Below are the code and all the weights of a small trained network. Each question names an input and a target symbol and asks about switching units off, where a switched-off unit gives its printed mean instead of its output.

import numpy as np


def w(rows, s, z=0):
    codes = np.array(rows[::2]) - 128.0
    scale = np.full(codes.shape[1], s)
    scale[-1] = z or s
    return codes * scale


def norm(h):
    return h / np.sqrt((h * h).mean(-1, keepdims=True) + 1e-5)


def f(y):
    return np.maximum(y, 0)


def softmax(a):
    e = np.exp(a - a.max(-1, keepdims=True))
    return e / e.sum(-1, keepdims=True)


def log_softmax(a):
    a = a - a.max(-1, keepdims=True)
    return a - np.log(np.exp(a).sum(-1, keepdims=True))


def net(x, mask):
    ids = ['ΔΘΩβητφψ'.index(c) for c in x.split()]
    T = len(ids)
    res = E[ids] + P[:T]
    u = 0
    for l in range(2):
        r = norm(res)
        for j in range(2):
            rows = slice(2 * j, 2 * j + 2)
            q, k, v = (r @ M[l][rows].T for M in (Q, K, V))
            z = softmax(np.where(np.tri(T) > 0, q @ k.T / 2**0.5, -1e9)) @ v
            o = O[l][rows]
            res = res + np.where(mask[u + j], z, o[:, -1]) @ o[:, :-1]
        u += 2
        y = f(norm(res) @ A[l][:, :-1].T + A[l][:, -1])
        res = res + np.where(mask[u : u + 12], y, B[l][:, -1]) @ B[l][:, :-1]
        u += 12
    return log_softmax(norm(res)[-1] @ U[:, :-1].T + U[:, -1])


Q, K, V, O, A, B = {}, {}, {}, {}, {}, {}
E = w([
[169,108,204,14,158,72],'Δ',
[189,209,119,190,212,154],'Θ',
[164,209,38,146,49,194],'Ω',
[148,138,132,154,171,144],'β',
[131,141,113,87,117,139],'η',
[138,118,114,172,102,68],'τ',
[151,78,171,118,144,102],'φ',
[181,115,4,119,92,168],'ψ',
],0.017)
P = w([
[157,104,125,232,92,232],'0',
[92,125,128,137,254,135],'1',
[124,122,185,197,49,195],'2',
[155,112,100,63,232,93],'3',
[112,127,197,199,40,164],'4',
[188,116,109,39,210,77],'5',
[108,117,185,218,29,166],'6',
[209,119,109,19,193,72],'7',
[101,113,188,215,25,152],'8',
[206,147,51,39,120,24],'9',
[108,111,181,240,23,165],'10',
],0.007)
Q[0] = w([
[110,190,94,106,199,5],'0.h0',
[91,154,73,121,186,143],'0.h0',
[87,255,111,134,138,166],'0.h1',
[217,143,67,252,237,99],'0.h1',
],0.0054)
K[0] = w([
[203,77,106,110,203,114],'0.h0',
[142,162,77,81,133,125],'0.h0',
[166,253,110,75,126,136],'0.h1',
[95,146,71,255,166,230],'0.h1',
],0.0084)
V[0] = w([
[133,33,53,74,238,118],'0.h0',
[181,209,62,120,114,21],'0.h0',
[55,149,106,140,136,92],'0.h1',
[213,197,1,133,70,177],'0.h1',
],0.0049)
O[0] = w([
[213,176,77,124,192,141,96],'0.h0',
[219,89,1,219,163,79,112],'0.h0',
[111,137,144,140,233,130,28],'0.h1',
[110,198,251,27,188,83,253],'0.h1',
],0.0062,0.0026)
A[0] = w([
[123,164,30,90,70,113,115],'0.n0',
[46,99,156,142,124,118,73],'0.n1',
[159,71,123,100,204,108,252],'0.n2',
[158,50,151,131,56,132,66],'0.n3',
[183,199,110,173,116,68,181],'0.n4',
[145,164,115,171,137,2,105],'0.n5',
[88,63,144,44,40,94,138],'0.n6',
[110,135,143,83,40,233,154],'0.n7',
[135,89,10,118,140,248,55],'0.n8',
[142,87,47,43,74,214,155],'0.n9',
[73,70,111,45,168,56,161],'0.n10',
[120,168,182,147,52,97,139],'0.n11',
],0.0076,0.0037)
B[0] = w([
[172,96,194,148,253,162,210],'0.n0',
[80,75,112,84,207,179,154],'0.n1',
[133,186,52,72,45,75,247],'0.n2',
[227,82,85,85,128,78,201],'0.n3',
[181,102,111,150,129,119,230],'0.n4',
[44,139,101,80,181,136,177],'0.n5',
[135,149,31,127,190,130,216],'0.n6',
[101,167,43,112,177,168,253],'0.n7',
[1,120,139,214,236,86,177],'0.n8',
[104,168,163,154,70,102,240],'0.n9',
[159,108,167,230,177,52,191],'0.n10',
[128,86,115,101,41,170,220],'0.n11',
],0.0065,0.0053)
Q[1] = w([
[55,234,1,124,190,57],'1.h0',
[187,43,114,114,162,89],'1.h0',
[120,46,183,87,81,210],'1.h1',
[150,66,152,110,106,87],'1.h1',
],0.0083)
K[1] = w([
[176,192,58,187,255,71],'1.h0',
[234,84,99,119,79,44],'1.h0',
[151,25,103,17,145,163],'1.h1',
[106,10,222,113,232,158],'1.h1',
],0.009)
V[1] = w([
[185,83,158,255,150,128],'1.h0',
[69,75,106,125,138,186],'1.h0',
[126,118,149,159,102,202],'1.h1',
[209,116,209,125,67,226],'1.h1',
],0.007)
O[1] = w([
[65,139,142,95,126,131,112],'1.h0',
[127,109,118,165,170,123,6],'1.h0',
[185,144,179,88,104,2,124],'1.h1',
[90,42,96,144,118,131,115],'1.h1',
],0.0064,0.0024)
A[1] = w([
[99,112,254,44,186,12,109],'1.n0',
[88,120,145,175,50,78,45],'1.n1',
[90,154,143,235,81,202,83],'1.n2',
[141,132,75,207,140,193,115],'1.n3',
[13,85,246,180,139,198,156],'1.n4',
[149,159,108,104,26,166,254],'1.n5',
[125,80,118,147,134,102,171],'1.n6',
[202,166,161,156,130,148,163],'1.n7',
[167,158,123,136,123,56,170],'1.n8',
[119,31,88,91,191,106,87],'1.n9',
[119,81,169,141,149,132,151],'1.n10',
[145,168,150,67,184,150,116],'1.n11',
],0.0087,0.003)
B[1] = w([
[53,193,129,211,187,232,196],'1.n0',
[2,132,197,148,156,74,144],'1.n1',
[220,156,100,108,55,122,208],'1.n2',
[62,140,208,95,213,110,223],'1.n3',
[115,138,205,6,142,107,185],'1.n4',
[99,109,135,145,127,90,254],'1.n5',
[99,160,110,127,195,150,175],'1.n6',
[119,41,167,157,80,121,211],'1.n7',
[165,105,92,80,163,77,250],'1.n8',
[164,187,157,217,97,216,193],'1.n9',
[159,132,120,74,153,195,148],'1.n10',
[102,90,91,160,121,106,206],'1.n11',
],0.0086,0.0054)
U = w([
[58,66,159,178,86,80,150],'Δ',
[158,41,113,168,133,255,154],'Θ',
[127,103,205,48,122,191,205],'Ω',
[127,228,103,159,207,175,129],'β',
[143,224,133,172,19,170,119],'η',
[49,116,25,58,89,205,1],'τ',
[199,82,62,100,103,74,160],'φ',
[191,111,241,219,121,124,56],'ψ',
],0.0093,0.0032)

Each question gives the input, a string of symbols that net reads in full, and the target symbol t.
The units are the heads (2 rows each of Q, K, V and O) and the neurons (one row each of A and B). Each row of codes is followed by its name. A weight is (code - 128) times the scale printed after its matrix; where a second scale follows, it is the last column's (O, A, B and U).
mask holds one flag per unit, layer by layer, with each layer's heads first. A switched-off unit (its flag False) gives its mean, the last column of its rows in O or B, instead of its output. The means were averaged over made-up inputs and are rounded, as every weight is.
A unit's drop is (log p(t) with every unit on - log p(t) with that unit switched off) / (log p(t) with every unit on - log p(t) with every unit switched off).
The circuit of an input: a set's keep is (log p(t) with only the set's units on - log p(t) with every unit switched off) / (log p(t) with every unit on - log p(t) with every unit switched off). Starting from the 12 units with the biggest drops (on a tie, the unit counted first), units are removed one at a time, each time the one whose removal leaves the highest keep (on an exact tie, the one counted first), for as long as the keep stays at least 0.8.
circuit, biggest first: the units of the circuit, biggest drop first
most important unit: the unit with the biggest drop
k most important neurons: the k neurons with the biggest drops, biggest first
top k neurons in layer l: the k neurons of layer l with the biggest drops, biggest first
heads that matter: for each layer, one digit per head in row order, 1 if its drop is at least 0.15 and else 0, layers parted by /
drop of u: that unit's drop, to one decimal
input ψ φ Δ η, target β: circuit, biggest first -> 1.n0, 0.n10
input Ω Ω φ Δ, target β: most important unit -> 1.n0
input η ψ η Θ η β τ β, target φ: circuit, biggest first -> 0.n2, 1.n3
input Δ β Ω Ω Δ η, target β: circuit, biggest first -> 1.n0, 0.n11
input φ Θ φ φ Ω β φ Ω, target φ: heads that matter -> 01 / 01
input Θ Θ φ β η, target τ: heads that matter -> 00 / 00
input φ ψ β β η ψ ψ, target β: heads that matter -> 00 / 00
input Ω Ω Ω β β β η β ψ Ω, target φ: heads that matter -> 01 / 00
input φ η β Δ φ Θ φ Θ, target φ: top 2 neurons in layer 1 -> 1.n0, 1.n7
input ψ φ Θ, target ψ: circuit, biggest first -> 1.n7, 0.n7
input ψ β β η Δ φ, target β: top 2 neurons in layer 0 -> 0.n10, 0.n11
input η Δ β Θ η β, target φ: heads that matter -> 10 / 00
input Ω Δ η φ β τ, target β: heads that matter -> 00 / 00
input ψ ψ β τ Ω Θ η φ τ τ β, target Ω: most important unit -> 1.n4
input Δ β Θ τ η, target τ: heads that matter -> 10 / 00
input Θ ψ φ η η η β Θ, target φ: top 2 neurons in layer 0 -> 0.n0, 0.n7
input β η φ φ φ Δ η η φ Ω, target β: 2 most important neurons -> 0.n0, 1.n3
input β β φ φ β τ, target β: top 2 neurons in layer 1 -> 1.n0, 1.n9
input φ ψ φ ψ Δ β β Ω ψ, target β: drop of 0.n0 -> 0.1
input ψ Ω η Δ, target β: drop of 1.n0 -> 1.0
input β φ τ ψ τ τ φ Ω, target β: drop of 0.n10 -> 0.3
input Θ β ψ φ φ, target Θ: top neuron in layer 0 -> 0.n3
